Below are the code and all the weights of a small trained network. Each question names an input and a class and asks about switching units off, where a switched-off unit gives its printed mean instead of its output.

import numpy as np


def w(rows, s, z=0):
    codes = np.array(rows[::2]) - 128.0
    scale = np.full(codes.shape[1], s)
    scale[-1] = z or s
    return codes * scale


def f(y):
    return np.maximum(y, 0)


def log_softmax(a):
    a = a - a.max(-1, keepdims=True)
    return a - np.log(np.exp(a).sum(-1, keepdims=True))


def net(x, mask):
    res = np.array(x, float).reshape(1, 8) / 4 @ E
    y = f(res @ A[0][:, :-1].T + A[0][:, -1])
    res = res + np.where(mask, y, B[0][:, -1]) @ B[0][:, :-1]
    return log_softmax(res[-1] @ U[:, :-1].T + U[:, -1])


A, B = {}, {}
E = w([
[78,124,79,116,168,174,161,116,25,188,86,143],'x0',
[198,7,141,113,129,213,126,62,151,87,101,184],'x1',
[30,86,186,61,89,110,166,96,114,86,183,109],'x2',
[182,73,148,187,113,48,105,85,70,152,75,42],'x3',
[50,76,154,144,87,70,86,143,159,216,123,198],'x4',
[140,170,116,170,35,226,115,27,120,173,182,123],'x5',
[99,121,102,64,188,122,26,57,150,133,168,90],'x6',
[103,138,134,142,130,137,134,111,150,123,103,125],'x7',
],0.011)
A[0] = w([
[175,179,86,164,172,136,75,131,184,159,98,135,145],'N1',
[123,143,151,173,87,120,224,163,109,108,135,134,4],'N2',
[139,182,131,157,159,143,99,180,136,190,125,90,162],'N3',
[99,164,132,121,136,109,19,112,142,95,158,102,75],'N4',
[94,134,138,99,193,175,58,99,89,144,106,111,113],'N5',
[129,60,126,125,158,177,132,111,105,131,98,158,184],'N6',
[124,151,111,154,57,163,105,109,139,135,135,110,155],'N7',
[165,161,131,120,168,171,155,103,130,102,141,73,51],'N8',
[139,164,108,123,168,166,120,171,172,138,164,180,98],'N9',
[166,101,168,155,90,83,139,123,100,148,108,67,58],'N10',
[130,138,100,116,154,154,161,137,148,114,145,39,12],'N11',
[135,153,112,148,172,154,164,115,93,58,138,88,64],'N12',
[124,102,120,76,205,57,143,192,136,72,68,145,111],'N13',
[84,143,99,93,154,159,185,115,145,137,106,155,130],'N14',
[71,132,64,123,152,171,163,111,31,174,110,144,155],'N15',
[94,115,158,83,127,77,205,81,109,141,188,105,111],'N16',
[134,168,176,154,95,150,183,167,90,138,80,171,81],'N17',
[87,72,170,92,103,145,164,113,93,125,148,98,250],'N18',
[97,159,84,87,195,112,44,83,156,124,181,86,17],'N19',
[172,119,165,142,87,149,90,138,230,108,165,82,251],'N20',
[141,108,160,134,96,103,75,109,66,129,66,56,64],'N21',
[208,107,42,174,131,137,100,161,151,177,110,163,157],'N22',
[138,162,168,176,89,142,188,180,122,117,135,144,92],'N23',
[105,148,109,66,100,169,158,184,154,115,177,167,68],'N24',
[142,154,108,152,90,166,99,101,112,146,161,134,30],'N25',
[139,166,126,116,52,131,147,82,98,151,186,125,115],'N26',
[78,253,151,124,131,64,152,143,91,174,165,77,35],'N27',
[80,88,150,149,111,83,81,122,158,235,128,212,62],'N28',
[150,175,120,140,115,85,147,121,189,110,175,146,93],'N29',
[80,123,164,102,95,129,156,142,148,87,190,78,134],'N30',
],0.011,0.0031)
B[0] = w([
[88,109,94,111,85,62,152,109,108,101,74,143,209],'N1',
[103,27,98,178,169,165,120,195,67,99,100,165,196],'N2',
[136,147,118,83,135,87,161,65,137,77,83,178,187],'N3',
[113,57,144,192,157,146,100,156,80,99,139,213,208],'N4',
[164,37,148,176,110,146,82,172,55,137,149,212,198],'N5',
[195,115,222,43,139,134,164,115,155,144,145,166,210],'N6',
[57,138,176,71,76,78,106,134,67,131,173,62,199],'N7',
[169,117,81,102,76,132,179,193,140,96,167,51,190],'N8',
[147,168,69,166,187,167,120,46,148,231,83,126,201],'N9',
[147,140,96,178,178,200,51,97,153,232,131,89,199],'N10',
[139,122,84,100,149,125,148,186,154,80,183,90,170],'N11',
[135,199,91,129,129,119,230,231,196,84,183,68,188],'N12',
[31,180,233,112,13,138,158,79,41,176,138,14,241],'N13',
[158,167,116,207,109,122,90,95,161,155,121,111,192],'N14',
[204,207,181,126,84,57,61,195,97,185,141,238,233],'N15',
[70,150,55,139,126,2,112,107,172,129,41,134,208],'N16',
[118,32,136,149,149,115,75,140,106,120,162,121,202],'N17',
[166,122,60,140,123,68,149,111,162,83,57,163,218],'N18',
[75,43,111,220,171,173,126,154,47,78,134,119,233],'N19',
[201,173,198,137,98,90,69,152,111,140,147,206,243],'N20',
[163,200,93,214,187,207,104,126,193,213,90,81,209],'N21',
[94,95,84,73,125,59,153,109,145,65,61,124,221],'N22',
[65,31,151,166,198,156,94,151,71,91,115,144,202],'N23',
[159,140,94,199,180,206,109,68,160,222,80,45,217],'N24',
[25,129,163,96,89,160,125,100,107,98,127,69,188],'N25',
[47,143,145,54,74,160,106,99,93,109,128,83,209],'N26',
[249,75,236,102,164,128,234,30,195,96,160,144,246],'N27',
[134,176,63,105,158,182,245,245,224,43,230,33,247],'N28',
[174,210,154,192,131,116,89,164,101,151,94,183,185],'N29',
[169,140,79,129,107,63,117,124,116,127,58,148,215],'N30',
],0.0068,0.015)
U = w([
[92,12,101,205,163,158,103,168,73,103,148,160,76],'0',
[125,181,40,123,128,137,173,242,205,87,217,83,87],'1',
[138,185,54,197,176,184,79,50,168,219,92,93,100],'2',
[203,67,202,90,137,142,181,13,187,93,141,166,254],'3',
[18,181,170,92,68,130,108,94,72,145,133,74,90],'4',
[169,217,158,164,105,59,60,218,114,158,136,206,134],'5',
[92,127,5,112,120,45,124,76,153,89,43,156,115],'6',
],0.011,0.0067)

Each question gives the input, the list of numbers given to net, and the class t.
The units are the neurons (one row each of A and B). Each row of codes is followed by its name. A weight is (code - 128) times the scale printed after its matrix; where a second scale follows, it is the last column's (A, B and U).
mask holds one flag per neuron, in row order. A switched-off neuron (its flag False) gives its mean, the last column of its row in B, instead of its output. The means were averaged over made-up inputs and are rounded, as every weight is.
A unit's drop is (log p(t) with every unit on - log p(t) with that unit switched off) / (log p(t) with every unit on - log p(t) with every unit switched off).
The circuit of an input: a set's keep is (log p(t) with only the set's units on - log p(t) with every unit switched off) / (log p(t) with every unit on - log p(t) with every unit switched off). Starting from the 12 units with the biggest drops (on a tie, the unit counted first), units are removed one at a time, each time the one whose removal leaves the highest keep (on an exact tie, the one counted first), for as long as the keep stays at least 0.8.
units of the circuit, in order: the units of the circuit, biggest drop first
most important unit: the unit with the biggest drop
k most important neurons: the k neurons with the biggest drops, biggest first
drop of u: that unit's drop, to one decimal
input [-5,3,-4,-6,-5,7,-7,4], class 0: most important unit -> N23
input [-6,3,3,3,-5,3,3,-7], class 5: units of the circuit, in order -> [N20; N27]
input [0,7,2,-5,-8,-8,-8,-8], class 0: 2 most important neurons -> [N28; N2]
input [-3,0,5,-5,4,5,0,-3], class 2: 3 most important neurons -> [N24; N13; N22]
input [7,-3,-1,-3,3,-1,-7,0], class 0: 3 most important neurons -> [N17; N2; N23]
input [-4,6,0,-4,7,-4,-2,8], class 1: 2 most important neurons -> [N28; N27]
input [-8,-8,5,7,-2,-8,1,-4], class 3: 3 most important neurons -> [N27; N15; N24]
input [-7,-7,1,-3,-1,-4,-7,-6], class 0: 3 most important neurons -> [N2; N23; N15]
input [6,-5,-2,-5,-1,-8,7,-1], class 4: 4 most important neurons -> [N13; N2; N23; N17]
input [1,-5,4,6,6,-3,1,6], class 1: 3 most important neurons -> [N28; N24; N9]
input [7,4,8,-8,-7,2,2,4], class 2: 3 most important neurons -> [N24; N28; N14]
input [6,0,-8,-5,-5,6,6,-5], class 6: units of the circuit, in order -> [N22; N1]
input [-3,-7,-4,-4,3,7,0,8], class 3: 2 most important neurons -> [N27; N13]
input [1,1,1,-1,7,4,-2,7], class 1: units of the circuit, in order -> [N28]
input [-5,-8,8,-4,-5,3,8,-5], class 0: 3 most important neurons -> [N19; N4; N6]
input [-4,-8,-7,2,5,4,6,-5], class 3: 2 most important neurons -> [N27; N3]
input [0,-8,-2,0,-4,-3,0,3], class 3: drop of N27 -> 0.8
input [-2,-6,-1,5,4,4,7,-1], class 0: drop of N4 -> 0.3
input [-7,8,8,0,-8,-1,8,-4], class 0: drop of N27 -> 0.4
input [-6,-5,5,8,7,-4,2,-8], class 2: most important unit -> N10
